Here is a tiny trained network, its code and every weight. The questions are about switching its units off for an input and a class, where a switched-off unit gives its printed mean instead of its output.

import numpy as np


def w(rows, s, z=0):
    codes = np.array(rows[::2]) - 128.0
    scale = np.full(codes.shape[1], s)
    scale[-1] = z or s
    return codes * scale


def norm(h):
    return h / np.sqrt((h * h).mean(-1, keepdims=True) + 1e-5)


def f(y):
    return y / 2 * (1 + np.tanh(0.7978845608 * (y + 0.044715 * y**3)))


def log_softmax(a):
    a = a - a.max(-1, keepdims=True)
    return a - np.log(np.exp(a).sum(-1, keepdims=True))


def net(x, mask):
    res = np.array(x, float).reshape(1, 8) / 4 @ E
    u = 0
    for l in range(4):
        y = f(norm(res) @ A[l][:, :-1].T + A[l][:, -1])
        res = res + np.where(mask[u : u + 4], y, B[l][:, -1]) @ B[l][:, :-1]
        u += 4
    return log_softmax(norm(res)[-1] @ U[:, :-1].T + U[:, -1])


A, B = {}, {}
E = w([
[106,74,97,108,127,210,169,218],'x0',
[149,63,250,91,222,130,160,115],'x1',
[37,88,69,152,42,2,158,156],'x2',
[95,144,208,66,38,165,179,71],'x3',
[212,66,159,174,151,89,33,158],'x4',
[152,175,117,106,185,182,151,87],'x5',
[108,36,137,164,102,238,120,81],'x6',
[132,132,176,45,78,119,57,238],'x7',
],0.0057)
A[0] = w([
[10,110,121,67,126,129,139,58,12],'L0N0',
[129,173,141,90,113,85,124,128,98],'L0N1',
[172,122,166,93,167,176,123,135,143],'L0N2',
[64,142,66,48,123,130,210,253,1],'L0N3',
],0.0075,0.0024)
B[0] = w([
[153,167,137,184,21,139,117,144,192],'L0N0',
[87,158,142,152,177,144,202,90,166],'L0N1',
[79,170,94,27,168,132,222,100,207],'L0N2',
[183,45,232,146,109,2,83,179,251],'L0N3',
],0.0076,0.0031)
A[1] = w([
[255,40,156,175,163,200,173,104,179],'L1N0',
[151,62,110,207,91,106,184,205,246],'L1N1',
[75,155,84,51,96,191,131,243,16],'L1N2',
[160,212,67,225,167,110,117,31,159],'L1N3',
],0.0055,0.0012)
B[1] = w([
[123,172,131,1,141,118,78,22,195],'L1N0',
[83,118,180,112,100,101,89,157,231],'L1N1',
[146,63,77,170,204,54,157,225,145],'L1N2',
[94,130,174,64,71,99,113,144,253],'L1N3',
],0.0086,0.0036)
A[2] = w([
[123,151,47,49,92,79,36,168,144],'L2N0',
[208,72,254,128,51,140,183,143,255],'L2N1',
[50,184,102,82,111,104,143,157,228],'L2N2',
[180,165,123,71,145,141,202,151,117],'L2N3',
],0.006,0.00075)
B[2] = w([
[185,69,126,195,82,186,147,136,247],'L2N0',
[89,105,40,167,139,144,110,114,253],'L2N1',
[150,120,170,173,137,178,138,169,215],'L2N2',
[72,160,123,188,152,140,10,128,175],'L2N3',
],0.013,0.0033)
A[3] = w([
[50,32,151,184,130,15,148,159,109],'L3N0',
[3,109,162,160,53,137,129,32,2],'L3N1',
[46,127,135,163,39,132,224,49,204],'L3N2',
[208,69,170,62,182,91,130,35,178],'L3N3',
],0.0062,0.00098)
B[3] = w([
[121,4,95,91,93,114,71,224,254],'L3N0',
[200,164,161,160,137,161,188,143,211],'L3N1',
[214,121,73,168,107,72,99,98,221],'L3N2',
[85,142,121,155,163,122,155,182,173],'L3N3',
],0.011,0.006)
U = w([
[151,26,65,152,18,67,101,230,83],'0',
[4,194,152,15,254,151,107,77,254],'1',
[229,219,91,171,47,123,140,34,51],'2',
],0.0093,0.0017)

Each question gives the input, the list of numbers given to net, and the class t.
The units are the neurons (one row each of A and B). Each row of codes is followed by its name. A weight is (code - 128) times the scale printed after its matrix; where a second scale follows, it is the last column's (A, B and U).
mask holds one flag per neuron, layer by layer. A switched-off neuron (its flag False) gives its mean, the last column of its row in B, instead of its output. The means were averaged over made-up inputs and are rounded, as every weight is.
A unit's drop is (log p(t) with every unit on - log p(t) with that unit switched off) / (log p(t) with every unit on - log p(t) with every unit switched off).
k most important neurons: the k neurons with the biggest drops, biggest first
top k neurons in layer l: the k neurons of layer l with the biggest drops, biggest first
drop of u: that unit's drop, to one decimal
input [-2,-1,-7,7,-6,-6,0,4], class 2: top 2 neurons in layer 0 : L0N0, L0N1
input [-7,-3,-5,-8,3,5,8,8], class 2: 3 most important neurons : L2N0, L3N0, L0N1
input [-3,-4,-8,-5,3,2,-3,-2], class 1: most important neuron : L3N2
input [-6,-2,-6,-3,5,0,-4,3], class 2: 2 most important neurons : L3N0, L2N0
input [0,-3,2,-1,4,8,6,-3], class 2: 2 most important neurons : L3N0, L1N3
input [7,7,4,-7,1,-2,7,-4], class 1: 2 most important neurons : L1N0, L0N3
input [-4,-3,0,2,7,5,0,2], class 2: 2 most important neurons : L3N0, L0N3
input [-3,-7,-5,2,3,7,-7,7], class 2: 3 most important neurons : L3N0, L2N0, L3N3
input [3,8,4,1,-7,5,8,-8], class 2: 2 most important neurons : L3N2, L0N0
input [0,-4,-7,-3,-6,-8,1,-4], class 2: drop of L3N0 : 0.9
input [-6,0,4,8,-3,-2,6,2], class 2: drop of L0N3 : 0.1
input [-6,-2,-5,8,1,4,-5,8], class 1: drop of L3N2 : 0.1
input [4,6,0,5,5,-2,5,-5], class 1: drop of L1N0 : 0.4
